In the rows, 128 means zero.
Each row is followed by its group and then its class within the group.
[135 153 133 167 152 137 121 112 123 143 133 132 116 172 122 140  80 123] : R/(20)
[177 174 108 112 139 106 118 138 124 128 119 144  87 103 106 145 194 129] : V/(12)
[164 243 128 143 151 106  99 121 119  99 148 157  93 132  94 125 125 125] : R/(9)
[117 161 120 142 183 107 119 144 140 145 108 123 208 129  15 141 165 103] : R/(20)
[126 174 121 131 155 126 113 136 134 128 117 133 115 161  85 152 135 102] : R/(20)
[164 156 104 128 146 115 134 132 135 133 119 133 119 115 110 160 194 128] : V/(12)
[140 221 103 137 144 106  92 136 127 103 116 145  69 151  69 147 119 109] : R/(20)
[ 90 129 135 150 190 158 147 143 155 147 135 138 252 144  44 127 149 105] : R/(9)
[131 165 120 145 138 103 110 131 133 126 118 125 139 134  80 157 143 108] : R/(20)
[119 153 127 163 183 119 129 116 139 126 129 128 164 130  95 163 125 125] : R/(24)
[145 119 121 121 149 125 130 136 138 145 122 142 119 144 136 149 172 109] : V/(14)
[147 125 105 122 127 130 130 130 123 135 104 129  82 128 136 154 170 131] : V/(14)
[128 209 126 149 152 114 129 132 150 100 144 130 173 132  49 153 149 112] : R/(24)
[110 120 122 133 162 117 140 145 153 132 125 115 210 127  65 152 180 108] : R/(24)
[131 103 110 134 137 127 152 128 134 150  85 132 111 134 131 170 165 126] : V/(10)
[140 153  99 140 140 102 127 140 132 138  73 134 110 127  67 192 171 115] : V/(10)
[160 142 109 115 111 116 133 146 123 151  94 136 102 126 110 161 202 122] : V/(12)
[133  92 115 124 142 120 118 137 137 138 101 125 123 148 128 162 165 112] : V/(14)
[106 156 131 142 176 113 125 141 142 139 121 127 208 129  43 131 146 105] : R/(9)
[134  96 119 127 150 122 139 133 133 154 105 131 142 126 123 153 164 123] : V/(12)
[175 167 104 127 138 101 125 134 120 132 100 148  87 109 102 165 174 131] : V/(12)
[120 185 133 136 117 126 135 133 142 106 129 114 147 130  79 150 175 118] : R/(24)
[157 116 125 121 146 119 134 131 131 146 115 152 107 122 146 150 165 127] : V/(12)
[119 209 117 153 152 112 151 145 143 115 123 131 167 125  34 146 133 131] : R/(24)
[108  65 108 124 162 135 147 118 151 151  97 128 152 134 138 176 175 121] : V/(14)
[169 160 119 131 134  94 116 125 117 132  77 156  36 124 124 179 138 132] : V/(10)
[147 126 108 106 132 118 127 140 129 127 116 140  93 121 139 153 187 124] : V/(14)
[108 176 118 149 141 141 131 136 140 120 132 118 142 160  78 135 133 117] : R/(24)
[139 111 111 137 140 127 151 126 135 145  95 139 103 127 152 172 142 138] : V/(10)
[140 143 112 111 153 110 132 151 126 152  94 143 132 125  79 142 203 112] : V/(10)
[127 183 114 141 171 116 121 142 144 138 116 128 173 142  44 142 152 111] : R/(20)
[115 210 126 163 151 128 125 128 140 105 132 143 117 161  85 152  99 118] : R/(9)
[114 223 125 150 139 125 128 133 144 102 137 126 155 144  52 141 146  94] : R/(9)
[106 181 125 150 162 123 132 134 150 121 132 126 198 142  50 143 138 106] : R/(9)
[138  91 106 149 133 110 137 126 131 145  92 114 133 113 113 186 154 133] : V/(12)
[115 156 129 142 152 131 124 141 138 135 125 119 170 152  73 139 152 102] : R/(20)
[118 198 127 139 102 120 125 133 135 106 125 122 141 136  70 141 145 116] : R/(24)
[139 222 109 161 156 107 110 121 142  97 122 134 116 136  55 173 133 115] : R/(9)
[145 126 120 135 143 126 134 127 137 135 120 137 105 133 140 163 155 127] : V/(12)
[120  74 117 143 163 119 144 125 137 165  83 139 141 136 132 176 146 120] : V/(10)
[161 139 107 132 142 118 135 126 130 130 110 144  77 122 134 160 166 135] : V/(12)
[139 173 112 125 134 120 110 138 128 119 118 136  94 142  92 140 143 117] : R/(20)
[131 198 120 137 152 129 131 147 137 134 114 135 157 152  40 135 164 114] : R/(20)
[153 140 119 108 169 111 139 141 124 162 103 164 112 127 119 138 167 123] : V/(10)
[140 129 123 123 152 126 132 130 138 131 125 148  95 132 161 146 144 131] : V/(14)
[123 173 119 153 168 117 112 120 140 128 129 121 166 140  52 149 132 110] : R/(20)
[110 199 118 158 122 126 118 127 141 103 126 117 132 150  71 150 114 117] : R/(9)
